Here is a tiny trained network, its code and every weight. The questions are about switching its units off for an input and a class, where a switched-off unit gives its printed mean instead of its output.

import numpy as np


def w(rows, s, z=0):
    codes = np.array(rows[::2]) - 128.0
    scale = np.full(codes.shape[1], s)
    scale[-1] = z or s
    return codes * scale


def f(y):
    return y / 2 * (1 + np.tanh(0.7978845608 * (y + 0.044715 * y**3)))


def log_softmax(a):
    a = a - a.max(-1, keepdims=True)
    return a - np.log(np.exp(a).sum(-1, keepdims=True))


def net(x, mask):
    res = np.array(x, float).reshape(1, 5) / 4 @ E
    y = f(res @ A[0][:, :-1].T + A[0][:, -1])
    res = res + np.where(mask, y, B[0][:, -1]) @ B[0][:, :-1]
    return log_softmax(res[-1] @ U[:, :-1].T + U[:, -1])


A, B = {}, {}
E = w([
[129,125,120,138,142,151,150],'x0',
[202,142,77,75,111,214,94],'x1',
[119,94,136,122,104,131,128],'x2',
[115,174,205,84,92,113,254],'x3',
[119,135,105,122,147,140,137],'x4',
],0.008)
A[0] = w([
[149,50,130,84,99,118,116,253],'N1',
[84,114,111,199,105,192,91,105],'N2',
[10,137,107,155,126,62,109,114],'N3',
[149,114,49,226,123,103,103,43],'N4',
[114,45,78,206,167,149,21,82],'N5',
[146,126,106,253,129,145,39,64],'N6',
[12,97,169,207,208,103,112,71],'N7',
[217,186,130,45,138,150,70,75],'N8',
[194,122,92,16,110,195,84,111],'N9',
[104,115,152,188,209,122,132,136],'N10',
],0.0073,0.0032)
B[0] = w([
[198,108,115,112,180,80,151,181],'N1',
[107,117,95,102,87,114,147,152],'N2',
[180,79,211,199,147,210,100,172],'N3',
[140,170,91,146,48,157,183,164],'N4',
[78,176,93,78,100,112,155,253],'N5',
[91,120,122,25,40,149,209,200],'N6',
[108,110,173,203,119,143,63,189],'N7',
[120,61,255,162,126,189,128,175],'N8',
[205,73,157,205,118,154,56,210],'N9',
[142,117,104,143,149,166,63,154],'N10',
],0.008,0.006)
U = w([
[152,37,172,196,147,221,81,31],'0',
[61,208,129,3,25,170,213,64],'1',
[145,75,99,96,190,126,117,254],'2',
],0.007,0.0031)

Each question gives the input, the list of numbers given to net, and the class t.
The units are the neurons (one row each of A and B). Each row of codes is followed by its name. A weight is (code - 128) times the scale printed after its matrix; where a second scale follows, it is the last column's (A, B and U).
mask holds one flag per neuron, in row order. A switched-off neuron (its flag False) gives its mean, the last column of its row in B, instead of its output. The means were averaged over made-up inputs and are rounded, as every weight is.
A unit's drop is (log p(t) with every unit on - log p(t) with that unit switched off) / (log p(t) with every unit on - log p(t) with every unit switched off).
The circuit of an input: a set's keep is (log p(t) with only the set's units on - log p(t) with every unit switched off) / (log p(t) with every unit on - log p(t) with every unit switched off). Starting from all 10 units, units are removed one at a time, each time the one whose removal leaves the highest keep (on an exact tie, the one counted first), for as long as the keep stays at least 0.8.
circuit, biggest first: the units of the circuit, biggest drop first
unit that matters most: the unit with the biggest drop
top k neurons: the k neurons with the biggest drops, biggest first
drop of u: that unit's drop, to one decimal
input [-3,5,5,5,-7], class 2: circuit, biggest first -> (N6 N1 N4)
input [7,8,8,8,-7], class 0: circuit, biggest first -> (N9 N5)
input [-2,-4,-5,4,2], class 0: circuit, biggest first -> (N5)
input [-3,4,5,-7,-2], class 1: circuit, biggest first -> (N5 N6)
input [-2,4,-6,-5,0], class 1: top 3 neurons -> (N6 N5 N3)
input [-3,7,-5,7,4], class 0: circuit, biggest first -> (N9 N8)
input [-2,-5,-7,6,8], class 2: circuit, biggest first -> (N6 N5)
input [-6,8,-8,8,-6], class 0: top 2 neurons -> (N9 N8)
input [-7,-7,-6,6,5], class 0: circuit, biggest first -> (N3 N5)
input [7,5,-8,-7,-4], class 1: circuit, biggest first -> (N6 N5)
input [2,-3,3,-7,-7], class 1: circuit, biggest first -> (N6 N5)
input [-1,7,-8,-8,-7], class 1: top 3 neurons -> (N6 N5 N4)
input [-7,-2,4,-5,-3], class 1: drop of N9 -> 0.2
input [-5,6,5,2,-2], class 0: unit that matters most -> N9
input [-3,8,-2,5,0], class 0: drop of N9 -> 0.2
input [3,5,5,6,-7], class 2: drop of N5 -> 0.3
input [-4,7,-6,1,4], class 0: drop of N8 -> 0.2
